In the rows, 128 means zero.
Known rows:
[110 109  83  88 140 136 113 132 175 116 156 128 138 145 136 184 158  89
 130 108 180  63 159 159 124 125 114 139 189  83 114  96 175  58 114 118
 136 118 117  89 132 126 154]: fugri
[139 161  93 139 104  35 181 110  89  93  72  73 117 123 157  93 123 122
 161 114  77 122 156 101  69 129 173 114 154 128 110 114 121  69 196 116
 126 126  77 119 174 103 153]: gridros
[112  79 117 150 196 113 118 147 122 143 123 163 142 186 184 158 111 117
 153 117 163 126 127 111 116 116 106 192 109 138 138  98  95  99 146  57
 117 149 194 126 108 110 144]: kubras
[126  96 145  99 167 141 167 147 113 101 115 159 167 134 116 156 110 116
 140 117 102  91 177 126 134 180 119 143 132 143 120  55  84 138 146 154
 124 136 156  91 121 103 132]: viviste
[183 106 119 120 163 168 131 218 137 133 126 178 159 140 120 138 117  99
 174  86 135 121 164 186 152 141  71 127 149 120 138 107 137 176 149 153
 174 113 195 163 133 158 165]: brupar
[113 163  89 165 115 108 145 157  57 103 108  98 134 141  81 145 117 118
 168  88 116  84  99  97 113 120  77 145 140 144 139 174 147 116 191 100
 211 184 143 122 170 123 158]: grubil
[135 120  68 135 150 148 106 176 104 142 128 113 148 123 138 139 122 101
 199 155 156 139 178 146 147 110 128  54 136  81 134 130 149 111 137 145
 140 109 122 187 143 127 159]: gragra
[104 149  80 136 141 104 119 145 111 118 142  94 158 130 102 123 141 110
 147 102 134  94 151 138  85 130 122 128 122  95 105 126 142  84 176 134
 140 102  88 153 157 103 176]: morum
[123 129  90 154 135  89 128 180 142 124 143 113 154 139 114 145 151 110
 168  97 138  95 113 159  96 121 117 159 138  83 132 133 159 104 170 128
 120  87 128 173 147 129 186]: plava
[137 110  86 116 130 150 125 118 132 102 121 126 133 159 163 176 129  95
 126  96 153  73 148  92 114 125 124 130 178 127 140 125 141 100 139  96
 136 158 135  82 137 103 166]: diskas
[177  98  68 151 136 185  91 158 127 106 106 153 165 181 177 154  97  75
 148  80 151  94 184 105 104 118 101 105 170 124 145 106 147 150 159 105
 140 120 166 116 139 126 180]: staklom
[123 130 117 169 159  49 140 127 128 140 121 132 141 141 189 117 118 112
 167 145 141 145 144 127 136 113 139 132 159 129 146 145 124 105 127  74
 123 146 174 130 170 140 154]: tabrun
[106 121 159  97 160 130 160 165 137 104 162 161 155 122  90 185 131 112
 148 145 119  71 147 152 164 188 117 165 153 114 125  89 111 118 118 151
 115 127 162 112 112 128 155]: zegusu
[145 111  71 114 131 149 103 146 178 118 141 127 138 154 155 159 151  86
 158 104 170  78 163 166 127 116 114 108 194  78 131 117 178  95 121 121
 148 105 133 103 130 137 165]: veplavak
[165  67  76 110 132 156 108 164 155 112 114 169 132 171 187 215 127 129
 144  80 177  80 105 102 112 108 110 198 167 124 162 114 159 102 172  60
 103 131 187 115  93 127 174]: papul
[149 130  86 172 138  76 155 159 108 108 114 121 158 137 143 118 113 101
 166 101  98  90 148 138  92 123 135 126 141 109 122  99 134 121 194 128
 128  91 116 152 155 119 159]: skole
[129 105 139  66 149 129 143 175 156 136 139 151 139 116 109 183 161 133
 138 115 150 108 129 162 142 144  85 174 141 107 135 115 143 106 142 138
 110 122 172 144 114 116 158]: lurime
[133 144 102 139 112  86 128 123  81 114 100  73 145 139 130 109 117 123
 138 108 114 128 135  73  48 127 138 126 109 135 114 135 117  90 199 117
 109 116  99 148 173  75 177]: dusim

Facts:
bastagas -Ψ-> leklipur; biflos -Ψ-> skisku; bobril -Ψ-> fugri; bresomem -Ψ-> boful; bresomem -Ψ-> vutromok; brikol -Ψ-> biflos
brikol -Ψ-> vutromok; brisidrel -Ψ-> rumebe; brisidrel -Ψ-> gapla; brisidrel -Ψ-> plamaflor; brisidrel -Ψ-> miflo; brubes -Ψ-> nidri
brubes -Ψ-> brupar; bubroku -Ψ-> poplom; bubroku -Ψ-> klobroskan; dakor -Ψ-> fisku; dakor -Ψ-> nitri; diseplel -Ψ-> drapok
diseplel -Ψ-> plukatro; diseplel -Ψ-> vufu; dragul -Ψ-> brisidrel; dragul -Ψ-> klatremim; drelir -Ψ-> padrin; drelir -Ψ-> gapla
dresel -Ψ-> grubil; dresel -Ψ-> steke; dusim -Ψ-> rodus; dusim -Ψ-> miklon; dusim -Ψ-> staklom; dusim -Ψ-> bresomem
fabridu -Ψ-> zogin; fabridu -Ψ-> fugri; faklo -Ψ-> rumebe; fasku -Ψ-> skunom; fasku -Ψ-> grastibrum; fisku -Ψ-> steke
flado -Ψ-> dakor; flado -Ψ-> gegretom; flasuk -Ψ-> fisku; flasuk -Ψ-> ziles; flasuk -Ψ-> fogalur; flasuk -Ψ-> tugrer
fleva -Ψ-> flakur; flezer -Ψ-> biflos; fliripak -Ψ-> skisku; fliripak -Ψ-> faklo; flutu -Ψ-> grubil; fogalur -Ψ-> fliripak
fogalur -Ψ-> skelak; fugri -Ψ-> vufu; gapla -Ψ-> rumebe; gapla -Ψ-> gibra; gare -Ψ-> limen; gegretom -Ψ-> vufu
gegretom -Ψ-> stife; gegretom -Ψ-> tugrer; gosker -Ψ-> bobril; gosker -Ψ-> podun; grabrak -Ψ-> bragrusul; grabrak -Ψ-> stife
gragra -Ψ-> skisku; grastibrum -Ψ-> seflur; grastibrum -Ψ-> brisidrel; gridros -Ψ-> gruva; gridros -Ψ-> netras; gridros -Ψ-> popu
grobra -Ψ-> zegusu; grobra -Ψ-> kaste; groklifek -Ψ-> triser; grubil -Ψ-> gare; grubil -Ψ-> leklipur; grupim -Ψ-> ziver
grupim -Ψ-> skisku; grupim -Ψ-> poplom; grupim -Ψ-> brupar; gruva -Ψ-> stife; gruzir -Ψ-> vufu; kaste -Ψ-> skogren
kladril -Ψ-> stomim; kladril -Ψ-> netras; kladril -Ψ-> miflo; klalavo -Ψ-> stuse; klatremim -Ψ-> tragrerok; klizi -Ψ-> piplur
klobroskan -Ψ-> brikol; klobroskan -Ψ-> leklipur; klugro -Ψ-> tatek; klugro -Ψ-> skole; kozok -Ψ-> limen; kugriklas -Ψ-> ziver
lafol -Ψ-> netras; lafol -Ψ-> fliripak; lazagru -Ψ-> flezer; lazagru -Ψ-> netras; lazagru -Ψ-> stuse; lazagru -Ψ-> siram
limen -Ψ-> boful; miflo -Ψ-> boful; miflo -Ψ-> bresomem; miklon -Ψ-> skunom; miklon -Ψ-> papul; modrim -Ψ-> klizi
modrim -Ψ-> grastibrum; morum -Ψ-> rumebe; mukir -Ψ-> seflur; mukir -Ψ-> papul; napla -Ψ-> podun; netun -Ψ-> flezer
netun -Ψ-> rumebe; netun -Ψ-> sitan; netun -Ψ-> fogalur; nidri -Ψ-> brisel; nidri -Ψ-> skagan; nitri -Ψ-> gibra
nitri -Ψ-> veplavak; nitri -Ψ-> podun; nitri -Ψ-> vutromok; nugos -Ψ-> napla; piplur -Ψ-> tatri; piplur -Ψ-> papul
piplur -Ψ-> miflo; pivomim -Ψ-> grupim; plamaflor -Ψ-> flezer; plamaflor -Ψ-> brupar; plava -Ψ-> tragrerok; plikla -Ψ-> fasku
plukatro -Ψ-> faklo; plutrum -Ψ-> fleva; plutrum -Ψ-> klalavo; rabrar -Ψ-> fliripak; rabrar -Ψ-> skagan; rabrar -Ψ-> bastagas
rabrar -Ψ-> bresomem; ragi -Ψ-> skelak; ragi -Ψ-> faklo; ragi -Ψ-> steke; reton -Ψ-> popu; retril -Ψ-> sigrum
retril -Ψ-> stakle; retril -Ψ-> dakor; retril -Ψ-> reton; retril -Ψ-> boful; ridraflim -Ψ-> stupes; ridraflim -Ψ-> seflur
rodus -Ψ-> stife; rofu -Ψ-> stakle; rofu -Ψ-> skagan; rofu -Ψ-> bresomem; rumebe -Ψ-> brikol; rumebe -Ψ-> veplavak
sagu -Ψ-> flezer; sagu -Ψ-> napla; seflur -Ψ-> rumebe; seflur -Ψ-> plava; siram -Ψ-> gapla; sitan -Ψ-> tatri
sitan -Ψ-> bresomem; skadrok -Ψ-> laston; skadrok -Ψ-> tabrun; skadrok -Ψ-> netras; skagan -Ψ-> rumebe; skagan -Ψ-> podun
skastile -Ψ-> modrim; skastile -Ψ-> kubras; skisku -Ψ-> tragrerok; skisku -Ψ-> vutromok; skogren -Ψ-> triser; skogren -Ψ-> plava
skole -Ψ-> lazagru; sotovim -Ψ-> mabrir; sotovim -Ψ-> kozok; sotovim -Ψ-> gibra; sotovim -Ψ-> gruzir; sozim -Ψ-> flakur
sozim -Ψ-> staklom; staklom -Ψ-> plamaflor; stemeplus -Ψ-> klizi; stemeplus -Ψ-> padrin; stemeplus -Ψ-> fleva; stife -Ψ-> fliripak
stomim -Ψ-> trabur; stupes -Ψ-> triser; stupes -Ψ-> netras; stupes -Ψ-> piplur; stupes -Ψ-> klalavo; stupes -Ψ-> boful
stuse -Ψ-> flakur; stuse -Ψ-> traklan; stuse -Ψ-> grastibrum; stuse -Ψ-> sitan; sugran -Ψ-> flezer; sugran -Ψ-> gragra
sugran -Ψ-> brupar; tabrun -Ψ-> bresomem; tatek -Ψ-> skisku; tatri -Ψ-> trevel; tatri -Ψ-> zegusu; tipas -Ψ-> staklom
tipas -Ψ-> klobroskan; trabur -Ψ-> brisidrel; trabur -Ψ-> klatremim; traklan -Ψ-> biflos; traklan -Ψ-> tragrerok; traklan -Ψ-> skisku
traklan -Ψ-> nitri; trekli -Ψ-> miflo; trekli -Ψ-> lafol; trela -Ψ-> vufu; triser -Ψ-> gibra; triser -Ψ-> nitri
tugrer -Ψ-> napla; tugrer -Ψ-> traklan; tugrer -Ψ-> viviste; tukofla -Ψ-> tatri; tukofla -Ψ-> klatremim; veplavak -Ψ-> skisku
viviste -Ψ-> padrin; vufu -Ψ-> veplavak; vutromok -Ψ-> tragrerok; zegusu -Ψ-> podun; ziver -Ψ-> boful; ziver -Ψ-> tragrerok
zogin -Ψ-> seflur; zogin -Ψ-> kaste; zogin -Ψ-> lurime; zugreflom -Ψ-> biflos; zugruplas -Ψ-> skunom; bastagas -π-> 291
biflos -π-> 902; bobril -π-> 825; boful -π-> 825; bragrusul -π-> 825; bresomem -π-> 291; brikol -π-> 825
brisel -π-> 902; brisidrel -π-> 825; brubes -π-> 291; brupar -π-> 902; bubroku -π-> 902; dakor -π-> 902
diseplel -π-> 537; diskas -π-> 291; dragul -π-> 291; drapok -π-> 537; drelir -π-> 367; dresel -π-> 367
dusim -π-> 367; fabridu -π-> 825; faklo -π-> 291; fasku -π-> 825; fisku -π-> 367; flado -π-> 367
flakur -π-> 825; flasuk -π-> 72; fleva -π-> 825; flezer -π-> 902; fliripak -π-> 367; flutu -π-> 825
fogalur -π-> 902; fugri -π-> 291; gapla -π-> 367; gare -π-> 291; gegretom -π-> 291; gibra -π-> 537
gosker -π-> 367; grabrak -π-> 291; gragra -π-> 72; grastibrum -π-> 902; gridros -π-> 367; grobra -π-> 367
groklifek -π-> 537; grubil -π-> 367; grupim -π-> 902; gruva -π-> 72; gruzir -π-> 367; kaste -π-> 902
kladril -π-> 902; klalavo -π-> 902; klatremim -π-> 825; klizi -π-> 72; klobroskan -π-> 537; klugro -π-> 537
kozok -π-> 902; kubras -π-> 537; kugriklas -π-> 825; lafol -π-> 825; laston -π-> 72; lazagru -π-> 825
leklipur -π-> 825; limen -π-> 537; lurime -π-> 902; mabrir -π-> 902; miflo -π-> 902; miklon -π-> 902
modrim -π-> 902; morum -π-> 367; mukir -π-> 902; napla -π-> 72; netras -π-> 825; netun -π-> 291
nidri -π-> 537; nitri -π-> 825; nugos -π-> 367; padrin -π-> 367; papul -π-> 291; piplur -π-> 825
pivomim -π-> 537; plamaflor -π-> 72; plava -π-> 367; plikla -π-> 825; plukatro -π-> 825; plutrum -π-> 367
podun -π-> 902; poplom -π-> 902; popu -π-> 72; rabrar -π-> 902; ragi -π-> 537; reton -π-> 367
retril -π-> 902; ridraflim -π-> 902; rodus -π-> 902; rofu -π-> 902; rumebe -π-> 902; sagu -π-> 825
seflur -π-> 367; sigrum -π-> 537; siram -π-> 902; sitan -π-> 825; skadrok -π-> 291; skagan -π-> 367
skastile -π-> 367; skelak -π-> 537; skisku -π-> 367; skogren -π-> 825; skole -π-> 367; skunom -π-> 537
sotovim -π-> 902; sozim -π-> 902; stakle -π-> 902; staklom -π-> 291; steke -π-> 825; stemeplus -π-> 537
stife -π-> 367; stomim -π-> 72; stupes -π-> 902; stuse -π-> 902; sugran -π-> 291; tabrun -π-> 537
tatek -π-> 537; tatri -π-> 902; tipas -π-> 291; trabur -π-> 902; tragrerok -π-> 291; traklan -π-> 825
trekli -π-> 291; trela -π-> 902; trevel -π-> 825; triser -π-> 291; tugrer -π-> 367; tukofla -π-> 291
veplavak -π-> 291; viviste -π-> 902; vufu -π-> 902; vutromok -π-> 72; zegusu -π-> 902; ziles -π-> 537
ziver -π-> 537; zogin -π-> 825; zugreflom -π-> 72; zugruplas -π-> 291

Rows:
No name comes twice in this set of rows, the named rows included.
[107 137 123 172 149  62 156 135 106 143 122 136 133 147 178 146 115 110
 159 146 154 123 103 128 146 121 119 154 164 148 158 168 134 114 132  62
 164 184 194 131 159 152 163] => limen
[132 162 167  97 120  89 171 114 103 122 121 108 142  97 106 141 119 127
 139 152 110 121 176 100 130 178 139 121 144 150 127 151 118 118 120 150
 100 164 143 121 162 114 157] => rofu
[ 94 139  74 141 146 113 158 156  70 108 107 115 109 138  91 142 126 121
 169  76 114  74 125 128 120 120  85 141 139 143 120 103 135  86 183 102
 225 158 115  87 162 121 132] => fisku
[ 82 100  75 144 176 148 140 169  93 125 141 155 162 145 108 180 123  96
 201 185 140  66 153 144 186 143 139 101 153  98 128  63 117  91 124 143
 138 120 130 133  97 129 137] => napla
[163 116  86 130 112 121 132 150 147 109 125 144 138 149 184 171 121  85
 157 110 148  76 124 123 137 119 123 139 215 118 154 149 169 113 141  84
 129 142 174 101 138 152 176] => bresomem
[126 135 102 161 129 100 144 130  75  92 119 109 176 152 126 122  92  96
 140 119  88  82 148  68  63 138 142 140 113 138 129 100  83 119 198 127
  89 107 104 141 158  84 168] => plutrum
[124 178 178  75 104  70 190  99  81 107  91  83 126  79 116 130 125 135
 127 166  96 132 163  83 128 179 147 113 158 152 117 160 114 115 116 133
 114 183 133 111 170 117 154] => retril
[ 87 148  82 120 146  81 133 150 133 124 139  98 138 128  94 151 156 109
 169 101 136  68 123 172 104 126 110 154 138  83 102 101 152  46 167 131
 156 105  82 130 155 110 154] => gruzir
[ 80  95 113 173 193  89 131 163 159 154 161 174 150 168 158 172 133  98
 178 130 167  90 110 198 177 120 109 178 169 100 131  93 139  90 109  89
 160 131 179 115 126 159 132] => gibra
[155 129 162  87 133 127 150 150 140 132 133 123 154 115 131 128 130 123
 146 132 125 132 178 135 123 161 113 127 132 110 120 127 128 138 129 154
  82 121 168 161 144 124 178] => trabur
[141 119 143 104 164 151 148 173 122 129 133 153 161 138 100 154 132 109
 155 120 130  97 168 159 155 155  92 129 145 131 118 102 123 150 135 158
 146 135 175 120 128 131 150] => brisel
[ 86 103 147 163 179  91 129  88  84 133 129 132 172 177 167 120  81 112
 125 169 132 117 178  56  96 146 157 135 102 155 119  83  59 108 128  86
  85 138 137 113 134  68 148] => stemeplus
[156  97 151  88 146 134 148 151 111 113 115 140 150 128 136 170 123 132
 132 119 130 121 158  85  96 158 104 170 112 141 121 104 104 137 155 133
  64 142 166 140 102  96 155] => modrim

The same things again, as new rows of numbers:
Known rows:
[146 122 138 127  78 146 151  97 149 123 142 103 143 176]: nidri
[124 141 131 135  94 119 139 143 131 147  94 103 125 165]: fugri
[ 92 101 156 119 144 108 156  94  90 131 125 106 126 155]: fabridu
[159 133 129 131 139 121 128 158 147 134 135 138 127  90]: miflo
[ 93 125 118 126 120 124 121 162 126 118 160 116 160 131]: viviste
[135 148  80 156 103 128  49 161 122 161 151 110 142 134]: padrin
[ 97 119 118 128 116 161  92 105 103 117 116  98 163 136]: drelir
[168 182 114 111 118 164 128 128 147 120 124 139 123 124]: bastagas
[ 71 121 118 116 173  31 118 135 117 140 181 161 117  71]: klizi
[110 135 123 148 120 163  85  98 117 106 121 125 159 117]: plutrum
[ 73 126 133  54 164  11 124 146 102 179 159 142 111 128]: napla
[181 169 103  98 147 169  86 125 136 140 127 125 129  99]: grubil
[153 151 126  91 164 145 139 103 118 122 156 139 116 105]: flutu
[111 122 133 127 127 159  98 111 111 126  90 116 136 142]: morum
[111 148 103 174  90 152 129 120 135  95 139 134 177 105]: zugruplas
[133 114 148 134 138  90 124 120 139 142 126 164  88 134]: klatremim
[204 121 108 157 101 149 165 116 167 140 156 101 131 114]: sigrum
[127 146 101 148 103 139 146 148 139 146 109 137 114 151]: faklo

Rows:
No name comes twice in this set of rows, the named rows included.
[157 104 109 144  94 146 158 131 150 134 134 105 119 188] => drapok
[160 162 128 153  86 100 112 166 171 151 101 155  99 136] => tragrerok
[134 145 132 104 105  60 103 183 141 176 140 106 124 160] => podun
[ 69  99 107 109 203  68 152 150  84 152 135 179  89 110] => gruva
[187 141 124 112  87 169 144 107 175 110 147 151 129 156] => klobroskan
[136 168 128 143  90 138 113 141 172 107 124 167 127 140] => staklom
[167 125  89 161 143 178 116 138 114 150 111  99 139  88] => reton
[128 164 101 181  78 113 120 160 154 138 159 129 142  98] => papul
[168  97 136 154  89 150 158  99 162 107 113 125 116 164] => tatek
[148 139 114  99 144 138 135 161 119 148 136 105 136 128] => dakor
[133 112 163 113 156 111 140  90 121 125 115 136 114 104] => kugriklas
[ 92 122 139 130 131 154 114 123 125  64 131 164 139 122] => sozim
[132 107  95 150 156 112 148 144 103 152 146 163 100 146] => bragrusul

